In the rows, zero is written as 128.
Known rows:
[110 126 138 104 140 177 109 105 116  77 131 145 160  96 168 207 180 134
 163 181 122  50 157  71 120 156 121 118 105 133 138  52 106 101 125 130
 126  83 210 108 181]: kezor
[ 91 133 105 111 123 144 122 123 124  89 152 142 131  97 125 226 166 160
 165 163 134 105 160 106 139 135 172 105 141 116 112  80 124 111 100 146
 156 108 134 124 176]: stofin
[100 128 110 114 117 143 140 151 139 117 135 154 166 102 126 182 146 149
 153 166 107 133 135 120 119 111 160 134 110  91 117  76 115 104 115 127
 151 123 118 127 171]: dudra
[108 123  84 124 105 144 130 159 145 131 122 151 178  73 110 185 146 143
 153 183  91 148 132  95 103 131 140 148 145  91 138  64 100 100 118 140
 141 130 138 114 164]: stepope
[108 120 117 106 125 150 134 146 141  98 150 149 165  95 144 177 146 165
 157 172 106 122 145 139 114 101 163 124 124  81 130  77 111 103  95 133
 128 115 132 130 172]: gisu
[136 130 129 139 124 118 119 122 124 131 127 117 108 141 123 116 112 133
 120 110 144 134 124 132 136 124 126 122 133 137 122 153 133 146 136 134
 129 133 135 134 108]: lipen
[141 157 127 136 129 122 131 113  91 144 108 116 126 130 128  93 116 132
 100  86 143 139 125 110 133 116 108 115 110 163 118 143 114 122 120 114
 144 125 131 132  93]: dafles
[102 120 123  95 134 166 143 144 155 115 158 148 169 115 136 177 145 145
 140 180 106 134 145 148 111 102 160 138 128  84 127  84 126  89  67 133
 121 130  99 115 179]: steneple
[140 114 158 135 137 122  95 113 147 122 133 119  96 169 127 125 111 115
 102 139 164 123 119 128 147 121 127 130 156 134 128 151 134 153 125 137
 120 140 143 122 125]: fladri
[146 106 128 144  98 126 131 135 137 146  95 122 132 127 133  89 111 116
 121 110 131 157  98 153 128 102 115 126 140 113 126 153 115 135 173  95
 141 135 131 158 103]: pligritran
[ 90 136 102 116  96 155 136 150 124 125 111 153 181  89 117 183 155 146
 164 159  94 150 136 115 119 128 159 137 115  97 103  71 108  89 118 108
 161 112 110 115 163]: bruten
[145 123 100 157 127 103 114 144 149 155 122 117 104 115 107 120 118 105
 120 134 134 132 119  91 118 151  90 139 168 138 161 133 116 153 168 158
 120 144 154 112 104]: dilo
[ 94 129 114 119  97 154 137 138 138 112 135 156 173  98 122 186 149 152
 175 167 100 147 138 129 120 130 170 132 118  89 102  76 119 106 119 119
 157 116 110 124 175]: gregam
[ 86 147 103 100 150 164 143 137 126 119 144 142 169 126 126 202 182 139
 144 166 109 120 150 122 114 154 163 126 110 105 124  97 131  76  75 144
 130 116 125  80 181]: trenu
[ 96 152 104  90 158 142 183 152 109 129 149 154 200 100 137 106 157 151
 159 138  49 130 148 175  60 157 153 149  31  53 161 118 144  82  98 131
  74 123 148  83 166]: klibuk
[140 129 157 133 138 115 111 109 143 125 129 118 101 164 120 116 107 109
 111 132 153 131 126 139 143 129 131 118 132 137 124 153 143 152 136 145
 114 140 130 123 115]: plami
[111 120 109  97 118 158 142 154 137  98 142 146 168  82 143 176 152 157
 160 179 100 122 142 139 106 114 145 129 117  88 131  81 118 100  95 117
 131 101 122 131 175]: trame
[107 121 110  96 126 151 147 143 128 102 157 143 155  90 148 184 147 154
 160 152  98 103 145 135 113 111 143 120 108  95 147  72 127  97 109 121
 139 113 122 142 169]: goklok
[149 109 190 137 127 112 134 108 148 146 123 149 127 145 133  67  79  95
 124 130 130 123 108 139 124 129 100 137 110 128 126 130 128 168 172 110
  98 151 129 139  98]: bromukim

Facts:
bagre: Ψ 558; θ draklel; Φ tufer
bebraplir: Ψ 558; θ fladri; Φ stegru
berozis: Ψ 558; θ dristido; Φ trogutrur vego
berur: Ψ 558; Φ dabri
bidrem: Ψ 558; Φ brobotik
biki: Ψ 558; Φ berur
bodak: Ψ 678
botir: Ψ 558; θ stotru; Φ flimel skimo
brikel: Ψ 558; Φ plami
briko: Ψ 558; θ zoskim; Φ nevan
brimo: Ψ 558; θ briko
briper: Ψ 558; θ klufle
britra: Ψ 558; θ brotrin; Φ kazor
brobotik: Ψ 558; θ plistu; Φ varon
bromukim: Ψ 558; θ trogutrur
brotrin: Ψ 678; Φ gita rebrik
brusko: Ψ 558; Φ stotru romis traklus
bruten: Ψ 678; Φ rovostek
buflar: Ψ 558; θ flodrik; Φ zoplen zafas lefla
buske: Ψ 558; θ stoklobak
dabri: Ψ 678; θ sagra
dafles: Ψ 558; Φ dirole tratro tufer diple
deklo: Ψ 558; θ gukar; Φ lodatos
detrun: Ψ 558; θ zasesko; Φ vaklen
dilo: Ψ 558; Φ kazor
diple: Ψ 558; Φ skimo
dirole: Ψ 558; θ brobotik; Φ plami
doplis: Ψ 678; θ gogu; Φ dramum gita
drabro: Ψ 558; Φ dramum
draklel: Ψ 558; Φ berur pligritran drebrem
dramum: Ψ 558; Φ kazor botir
drebrem: Ψ 678
drezul: Ψ 558; θ tufos; Φ dritrel
dristido: Ψ 558
dritrel: Ψ 678; θ risipu; Φ buske flimel
drosto: Ψ 558; θ stuflado; Φ nestis
drunu: Ψ 558; Φ kazor skamek bodak
drutuklil: Ψ 558; Φ kluner
dudra: Ψ 678; Φ tanil
fameri: Ψ 558; θ kazor
faskin: Ψ 558; θ kezor; Φ trususkik buske keban
fatu: Ψ 558; θ lalo; Φ flimel
feklogre: Ψ 558
fetra: Ψ 678; θ tokol; Φ kazor
fladri: Ψ 558; θ skeras
flasten: Ψ 558; θ risa; Φ lefi
fleskes: Ψ 558; Φ zedre brikel tibe
flibro: Ψ 558; Φ bruten
flimel: Ψ 558
flodrik: Ψ 558
flokla: Ψ 678; θ drebrem
floskol: Ψ 558; Φ vatre
flostal: Ψ 558
foli: Ψ 678; θ deklo
fugek: Ψ 558; θ palus
fumal: Ψ 558; Φ zakik vostin
gamor: Ψ 558; θ dabri
giflin: Ψ 558; Φ traklus
gisu: Ψ 678; Φ stuflado
gita: Ψ 558; Φ dramum
gogu: Ψ 558; θ moskem; Φ bruten bagre
goklok: Ψ 678; Φ vatre
gorus: Ψ 558
gregam: Ψ 678; Φ skimo
grenus: Ψ 558
grikides: Ψ 558; θ muklom
gritroklil: Ψ 558; Φ dramum
grugur: Ψ 678; θ gamor; Φ tratro
gukar: Ψ 558; θ flasten; Φ pligritran matron
kastil: Ψ 558; Φ peklaklun stepope plevin
kazor: Ψ 558
keban: Ψ 558; Φ matron
kebonan: Ψ 678; Φ nuvan skizo
kefliru: Ψ 558; θ trikla; Φ skeras
kezor: Ψ 678; Φ plistu fetra tufer stakas
klama: Ψ 678; Φ nevan kazor
klavol: Ψ 558; Φ zoves
klenok: Ψ 678; Φ palus
klibuk: Ψ 678; θ fleskes
klivezi: Ψ 558; θ sabu
klodo: Ψ 558; Φ britra zoves pligritran
klufle: Ψ 558; θ regru
kluner: Ψ 678
lalo: Ψ 678; θ fetra; Φ kazor
lefi: Ψ 558; θ steneple; Φ stofin drebrem
lefla: Ψ 558; Φ truni varon botir dafles
liba: Ψ 558; θ berozis; Φ deklo
libu: Ψ 558; θ klibuk; Φ doplis
linutrin: Ψ 678; Φ zedre
lipen: Ψ 558; Φ stegru tuskir
lodatos: Ψ 678
malek: Ψ 558; Φ kazor
mapluk: Ψ 678; Φ nevan tokol trukler
masuse: Ψ 678; θ sunik
matron: Ψ 678; Φ dafles
mereker: Ψ 678; Φ zuvibem
moskem: Ψ 558
muklom: Ψ 558; θ trenu; Φ fatu
muze: Ψ 678; Φ truni klama
nastem: Ψ 558; θ vidranuk; Φ zoplen
nestis: Ψ 558; θ tufer
nevan: Ψ 558; Φ tratro
nugudre: Ψ 558; Φ zafas muklom
nuvan: Ψ 678; θ flokla; Φ gorus
paflir: Ψ 678; θ masuse; Φ tubukol
palus: Ψ 558; θ skizo; Φ traklus
pebratros: Ψ 558; θ klivezi; Φ malek
peklaklun: Ψ 558; θ pebratros; Φ diple
plafin: Ψ 558; θ risak
plami: Ψ 558
plevin: Ψ 558; Φ tratro skeras
pligritran: Ψ 558; θ tubukol; Φ truni
plilis: Ψ 558; Φ nevan buske
plistu: Ψ 558; θ sudramun
plororim: Ψ 558; Φ rovostek fatu lodatos
plubre: Ψ 678; Φ moskem tratro trukler
plurer: Ψ 558; θ floskol; Φ britra
pobro: Ψ 678; Φ britra
pusur: Ψ 558; θ britra
raskuplun: Ψ 558; Φ bruten romis
rebrik: Ψ 558
regru: Ψ 678; θ traklus; Φ gritroklil
risa: Ψ 558
risak: Ψ 558; Φ fatu
risipu: Ψ 558; θ safle; Φ klivezi
romis: Ψ 558; Φ truni skimo
rovostek: Ψ 558; θ grikides; Φ muze
sabu: Ψ 558
safle: Ψ 558; θ trukler; Φ dramum truni
sagra: Ψ 558; θ tratro
senel: Ψ 558
skamek: Ψ 678; Φ drosto
skedrabol: Ψ 558; Φ brobotik nugudre
skeras: Ψ 678; θ stofin
skezevas: Ψ 558; Φ dirole vaklen klavol flimel plevin
skimo: Ψ 558; θ stakas
skizo: Ψ 678; θ varon; Φ klodo
skoskal: Ψ 678; Φ pebratros
stakas: Ψ 558; θ kluner; Φ plami lefla klama
stegru: Ψ 678
stemu: Ψ 678; θ botir; Φ giflin steple
steneple: Ψ 678; θ vadras
steple: Ψ 678; θ dirole; Φ mapluk
stepope: Ψ 678; Φ bruten kazor malek
stofin: Ψ 678; Φ kastil toposul
stoklobak: Ψ 678; θ nastem
stotru: Ψ 558; θ peklaklun; Φ plafin plami
stuflado: Ψ 558; θ buske; Φ klavol pligritran
sudramun: Ψ 558; θ fameri; Φ safle
sunik: Ψ 678; θ nuvan; Φ skimo tufer
tamim: Ψ 558; θ tanil; Φ gorus
tanil: Ψ 678; θ bebraplir
tesur: Ψ 558; Φ gamor
tibe: Ψ 558; Φ klavol lefla plevin
timi: Ψ 558; Φ tuser grugur sabu vostin
tokol: Ψ 558; Φ vatre dirole nevan
toposul: Ψ 558; Φ pligritran
tosta: Ψ 558; Φ vatre
traklus: Ψ 678; θ brimo
trame: Ψ 678; Φ flimel
tratro: Ψ 558; Φ kazor
trebros: Ψ 678; Φ skizo palus
trenu: Ψ 678
tribrabrus: Ψ 558; θ plurer
trikla: Ψ 558; Φ zoplen mereker
trogutrur: Ψ 678; θ kefliru; Φ botir muklom diple
trovum: Ψ 678; Φ kazor
trufos: Ψ 558; Φ palus
trukler: Ψ 558; θ liba; Φ klama
truni: Ψ 558; θ buflar; Φ nevan tanil kazor
trususkik: Ψ 558; Φ dirole
tubukol: Ψ 558; θ zeful
tufer: Ψ 558
tufos: Ψ 678; θ rovostek; Φ moskem
tuser: Ψ 678; Φ tanil muklom
tuskir: Ψ 558; Φ lodatos
tusun: Ψ 558; Φ feklogre nestis
vadras: Ψ 558
vaklen: Ψ 678; Φ drebrem
varon: Ψ 558; θ drosto
vatre: Ψ 558; θ foli; Φ botir
vego: Ψ 558; Φ varon tratro senel
vidranuk: Ψ 678; θ bagre; Φ nevan malek stakas flostal
viskosen: Ψ 558; Φ tratro
vope: Ψ 558; θ dritrel; Φ kazor
vostin: Ψ 558
zafas: Ψ 558
zakik: Ψ 558
zasesko: Ψ 558; θ steple; Φ zoplen vaklen
zedre: Ψ 558; Φ romis bodak stakas
zeful: Ψ 558; θ paflir; Φ brusko
zoplen: Ψ 558
zoskim: Ψ 558
zoves: Ψ 678; Φ diple
zuvibem: Ψ 558
zuvikler: Ψ 558; Φ dramum grenus botir drosto

Rows:
No name comes twice in this set of rows, the named rows included.
[137 154 129 132 146 138 116  99  80 109 121 106 105 136 149 128 150 118
 114  86 156  74 138  77 149 149 100 102 118 189 137 137 126 123 127 132
 130 100 186 114 107] | tokol
[100 177  95 161 137  95 150 128  63 131 115 133 123 124  91  61 145 152
 143  57 100 162 152 151 112 193 162 136  64 127 128 200 147 132 128 158
  97 126 170  81 111] | fleskes
[127 131 131 125 122  73 172 154 140 170 128 135 123 136  88  52  86 131
 128  98  92 199 112 203 107 128 136 140 108  98 123 177 157 155 155 120
 108 160  51 142 101] | skimo
[105 100 168 165 114 153 132 120 133 129 169 178 202  59 182 155  79 160
 205 179  81 107 134 122 106 143 150 186 105  91 105  22 140 136 153 127
 115 160 147 195 140] | doplis
[127 101  99 209 140 126 116 150 132 168 153 115 130 119 147 123 100 122
 135 119 117 129 114 114 129 166 132 176 185 130 141 155 156 132 156 177
 112 190 158 172  96] | dramum
[147 100 166 128 123 124 114 114 172 137 126 130 109 167 136  99  83 102
  95 151 157 142 108 149 136  85 127 127 152 108 131 135 125 157 142 126
 123 148 121 148 114] | briper
[161 117 110 154 119 102 129 153 139 164 120 120 137  99 127  66  88 125
 112 118 117 159 110 121 113 111  91 150 148 122 155 139 113 145 146 131
 121 150 122 148  88] | truni
[145 124 115 141 133 105 124 132 135 147 123 113 100 126 108 114 119 111
 120 122 134 121 118 105 133 139 104 123 153 136 150 140 125 151 158 155
 123 139 152 127 105] | drunu
[161 110 140 141 113 123 119 137 132 154 123 132 140 102 145  79  82 137
 133 108 113 141 113 140 128 113 109 151 145 138 118 132 126 142 142  96
 128 142  94 182  97] | vatre
[136 108 145 104 125  94 153 144 184 163 152 107  81 171  97 113  80 112
  95 119 141 161 102 189 139  69 128 107 166 114 131 153 146 148 131 123
 153 163  15 163 103] | plafin
[135 112 127  89 118 180 148 155 137 111 124 149 215  85 174 132 136 144
 135 178  75 120 121 140  89 100 116 146  92  72 141  72 100  83 110  90
 117 109 139 128 162] | stemu

The same elements again, as new rows of numbers:
Known rows:
[150 162  85 109  57 156 167 152 122  96 177 119 129  87 123 107  96 162
 169 165 154 154 135 106 136 134 112 131 102 130 165  77 109  88 148 137
 143 138 130]: vostin
[145 164  82 123  64 152 159 154 130 100 174 108 133  86 127 115 104 162
 174 161 151 152 140 113 141 123 101 134  99 121 167  70 103  82 140 132
 146 129 124]: klivezi
[147 142  76 105  60 163 150 144 128 101 177 113 122  87 117 104  89 162
 172 171 152 145 141  95 136 128 113 137  94 129 156  86  89  97 145 131
 134 146 133]: pebratros
[144 158  78 121  69 152 159 155 132 102 175 114 134  84 122 114  99 161
 173 164 147 148 142 105 142 125 103 134  93 119 162  74 100  86 140 128
 145 123 129]: grikides
[140 136  75 113  66 166 156 148 136 101 180 127 127  78 114 101  89 164
 163 165 133 142 146  95 142 138 117 127  91 124 149  93  98  95 140 124
 135 123 131]: plilis
[148 157  78 123  71 149 158 156 132 104 178 109 134  80 119 115  99 157
 167 165 149 149 142 103 140 129  99 130  92 115 160  73 103  89 141 129
 148 123 134]: klufle
[150 113  92 158  72 127 136 103 117 123 222  97 135 137  97 167 104 154
 158 117 123 190 113  91 119 151 144 149 134 124 137 137 110 101 158 126
 127  79 123]: goklok
[149 140  80 104  61 160 159 148 128 100 179 121 124  89 118 100  90 159
 170 166 147 146 136  96 142 137 112 134  97 132 158  88 100  91 146 131
 142 140 129]: plevin
[151 116  84 146  76 129 127 107 116 132 227  92 119 141  96 165 104 153
 163 124 130 186 113  88 119 153 140 157 122 135 132 139 103 101 151 127
 125  82 123]: linutrin
[140 134  79 110  67 168 152 148 131  95 183 119 122  81 120  99  93 155
 172 156 138 141 143 100 149 143 111 132  99 119 153  88  97  84 142 127
 141 131 130]: zedre
[139 145  78 114  69 169 157 153 134  93 186 113 115  80 120  99 105 160
 172 158 138 145 148 111 152 147 101 136  92 120 147  86 105  80 130 124
 147 112 129]: stotru
[156  91  95 160  70 131 139 110 129 122 229  84 125 132  84 169 116 161
 156 130 127 189 116  81 121 158 130 155 131 120 121 127 105  95 145 131
 131  79 127]: sunik
[162 125  95 143  71 113 158 117 117 140 224  98 141 166  97 171 101 158
 170 129 145 186  94  88 130 142 135 161 130 144 144 127 122  95 160 128
 148  89 121]: vaklen
[135 157  81 129  53 161 158 147 137 101 171 107 136  94 129 113 106 172
 182 168 146 152 140 116 150 105 116 133  99 132 163  74  82  84 132 129
 139 125 109]: dristido
[131 196 100  93  28 130 158 187 172 153 184 147 120  99 103  90  29 118
 187 135 109 128 124  56 190 127 153 111 106 116 151  73  50  62 193 130
 149  91 113]: draklel
[157 140  86 154  76 115 135 116 111 136 224  87 133 146  96 178 113 153
 161 128 140 193 109  94 113 142 132 157 116 133 142 122 114  99 152 130
 133  77 127]: foli
[150 148  83 100  60 165 156 153 125  96 180 120 118  87 121 100  95 158
 174 163 150 149 140 102 141 142 112 136 100 130 156  86 103  85 144 135
 139 139 128]: flostal
[148 161  84 117  68 148 170 157 133 104 175 117 139  93 123 113  96 159
 174 164 153 149 134 105 146 126 103 133  99 123 167  68 110  83 146 129
 155 128 129]: zuvibem
[149 133  75 117  82 155 150 145 130  94 178 125 135  66 115 108  78 148
 162 153 140 140 143  90 129 143 103 130  93 106 159  85 106  96 153 126
 144 138 152]: libu

Rows:
No name comes twice in this set of rows, the named rows included.
[143 199 113  97  49 141 160 176 111 122 183 167 106  94 116  89  73 116
 174 128 125 127 129  77 160 166 152  95 127 123 181  77  97  54 190 141
 135 120 107] | buske
[146 121  80 150  84 126 127 112 121 136 230  89 118 145  96 170 112 151
 166 122 129 180 111  90 126 151 133 159 114 129 133 133 102  95 146 118
 130  71 122] | trebros
[154 123  90 147  65 125 144 110 115 131 226 100 139 141  94 165 103 160
 156 131 129 192 107  85 115 150 149 150 125 138 136 137 114 107 160 131
 127  81 124] | tuser
[142 206 101  89  31 140 146 183 148 127 187 145 103  75 109  83  43 102
 182 115 110 141 130  70 172 161 151 112 113 103 155  77  71  54 202 142
 144  97 127] | bagre
[155 137  88 114  75 157 169 145 121  77 178 126 139  67 125 103  92 149
 166 143 142 151 138 106 136 157 102 131 112 105 163  85 129  86 156 138
 154 139 151] | vatre
[162 128  92 139  66 127 125 106 101 125 224  87 114 151 106 169 109 149
 170 120 144 195 103  93 114 152 136 164 131 137 141 131 110  97 161 138
 128 103 122] | bodak
[152 121  87 158  73 136 138 110 115 128 223  87 133 134  71 156 117 148
 177 135 144 188 110 117 107 151 161 192 110 142 129 146 100  82 139 133
 122 105 125] | steple
[143 139  83 113  65 165 163 148 132  94 181 122 124  84 121  99  96 159
 172 158 140 144 140 106 150 144 110 130 105 123 157  88 104  83 141 127
 146 127 128] | keban
[157 148  90 116  72 156 178 149 121  83 179 131 145  68 117 103  89 156
 159 148 138 155 138 108 132 155 110 124 110 109 163  87 133  92 154 135
 151 130 150] | fatu
[149 195 109 136  59  91 122 144 109 175 231 124 110 149  85 166  74 102
 167  96 119 173  98  60 136 161 172 133 134 124 156 116  88  69 202 136
 126  56 110] | stoklobak
[177 102 120 154  42 114 164 127 131 141 228  72 125 171  77 178 130 182
 164 159 156 198  99  74 135 141 127 161 148 148 123  96 106  80 146 149
 145  99 109] | drebrem
[149 156  89 103  57 171 164 155 119  86 188 116 109  91 132  97 112 156
 180 152 151 153 135 120 147 154 109 137 109 130 159  86 114  74 142 138
 150 129 126] | plami
[146 126  70  98  60 166 146 138 135  89 181 111 121  89 149 112  82 179
 154 166 138 155 144  75 148 130  83 104 102 118 153  80 106 119 147 127
 142 122 136] | sudramun
[151 153  91 112  58 157 181 153 130  92 177 126 142  88 124 104  96 161
 173 160 148 154 131 106 147 137 111 128 111 128 165  80 118  85 150 136
 153 133 130] | zafas

Now the same elements, written a new way:
Known rows:
[137 152 132 129 129 110 148 118 141 126 155 100 122 109 145 154 146 144
 124 157 113 126 114 144 166 104 118 140 138 136 121 114]: stuflado
[161 128 124 143 136 158 148 128 165 123 142  79 135  98 171 149 121 126
 148 152 122 134  93 112 165 120 125 125 132 150 123 115]: muklom
[146 130 134 138 140 150 142 128 151 109 153  97 134  92 143 144 129 131
 150 137 125 141 109 130 161 114 125 128 119 136 130 117]: pebratros
[124 136 135 128 134 126 138 118 143 113 142 102 122  99 139 148 124 139
 140 143 129 138  98 172 166 111 127 119 123 138 133 128]: zuvibem
[151  98 126 129 102 144 151 116 121  95 163  76 116 127 131 144 158 126
 161 145 114 125 134 146 170 129 107 156 144 103 133 143]: lipen
[128 180 149 142 154 153 155 147 140 126 213 114 151  47 105 136 158 150
 171 162 110 132 138 130 156  99 105 146 104 138 119 117]: britra
[113 147  87 147 151 157 152 134 141 100 137  80 156  70 129 153 121 146
 151 128 147 139  79 131 188 114 148 118 135 124 121 135]: sabu
[137 130 136 124 132 125 138 119 143 107 146 100 122 106 136 149 134 137
 137 138 125 137 113 151 162 111 126 131 123 129 129 119]: lefla
[136  99 141 112 125 110 124 109 129  76 125 110 106 133 122 146 134 130
 117  97 135 151 126 158 157 114 138 133 118 102 141 115]: gukar
[148 126 138 119 131 125 137 121 140 101 150 100 122 111 134 151 140 134
 131 131 123 136 125 134 158 111 126 142 122 122 127 109]: skezevas
[132 149 141 109 129  96 138 119 125 105 166 112 119 111 111 154 161 148
 121 141 115 127 143 150 161  97 120 155 124 111 119 108]: plurer
[137 130 136 123 132 125 136 119 142 107 146 100 122 106 135 150 133 136
 135 137 125 138 113 150 161 110 127 130 122 128 130 117]: brusko
[117 201  97  93 113 129  80 100 111 186 113 153  71  90 162  90  50 186
 153 169 173 114 160  81  75 103  54 152 208  84 148 135]: skizo
[126 167 102  85 114 161  68 104 118 167 103 144  76  84 159  85  29 173
 177 151 190 125 156  85  70 120  63 141 190  80 158 142]: dritrel
[116 177  96  90 116 148  72 103 109 166 105 149  73  84 151  86  38 180
 170 150 187 126 157  86  75 115  64 143 195  74 156 146]: masuse
[129 174  97  84 114 145  71 104 110 161 106 149  74  92 151  88  45 176
 160 142 186 123 172  68  71 112  65 155 195  66 151 132]: pobro
[119 165  99  76 114 162  62 103 119 169  91 138  75  80 161  91  14 174
 184 157 199 124 141 106  76 122  69 129 186  84 159 151]: tanil
[109 151  81 104  83 170  91  95  89 166 114 123  68  95 152  78  51 176
 203 169 181 112 155 117  90 135  44 151 222  61 164 193]: stegru
[ 86 196  46  96 128 155  80 110  99 154  87 132 101  63 137  98  32 195
 167 137 211 123 131  79 103 113  91 136 212  58 146 160]: drebrem

Rows:
No name comes twice in this set of rows, the named rows included.
[165  75 126 115  95 162 142 118 127  90 154  60 118 128 135 149 144 118
 180 150 121 122 132 148 170 140 111 153 139 102 134 148] | bebraplir
[143 168 189 139 143 150 149 140 151 142 225 129 130  60 119 125 157 141
 180 178  93 134 149 152 136 100  81 142  90 160 130 115] | pusur
[156 137 180 126 115 106 139 109 153 142 169 118  94 126 161 141 145 132
 131 175  92 130 128 169 142 106  91 137 120 160 133 111] | fugek
[132 160  95  56 103 126  57  94 107 157  85 139  62 114 155 101  36 175
 150 148 189 117 166  85  74 115  73 156 198  60 150 130] | regru
[100 236  67 107 147 179  97 137  97 165 161 146 127  17 104  84  71 202
 195 154 187 116 179  31  87  99  64 169 192  56 133 139] | brotrin
[122 188  40 113 131 183  90 119 122 166  88 113 107  65 170  99  27 181
 175 149 200 118 125  26  99 122  86 138 218  74 138 145] | trenu
[157  98 126 123 113 151 144 121 132  94 154  74 124 117 134 148 144 124
 161 141 121 130 129 133 166 128 118 149 134 109 130 133] | liba
[125 133  88 125 145 144 142 132 135  87 129  74 149  88 122 163 127 145
 140 124 146 135  97 122 185 115 154 128 133 107 117 125] | dristido
[106 113  95 122 135 116 135 115 117  65 109  93 127 114 108 158 128 145
 118  88 154 149 101 151 182 115 160 125 133  86 130 132] | risa
[111 123 202 103 129 106 119 115 117  89 187 155  99  96  77 122 150 141
 152 118 119 156 165 219 131 101 104 136  76 114 154 125] | lefi
[ 78 146 118 112 149 116 135 129  96  57 162 121 138  71  47 144 154 162
 145  92 150 151 138 177 174 100 146 137 104  71 130 138] | vadras
[135 141 180 111 118  94 134 111 136 126 175 127  96 119 128 143 152 142
 132 164 101 131 142 189 145 101  98 142 112 139 134 115] | tribrabrus
[126 192 100  68 126 175  67 120 116 174 128 137  97  49 137  93  32 183
 202 175 190 114 165  79  74 114  63 150 176  81 144 140] | fetra

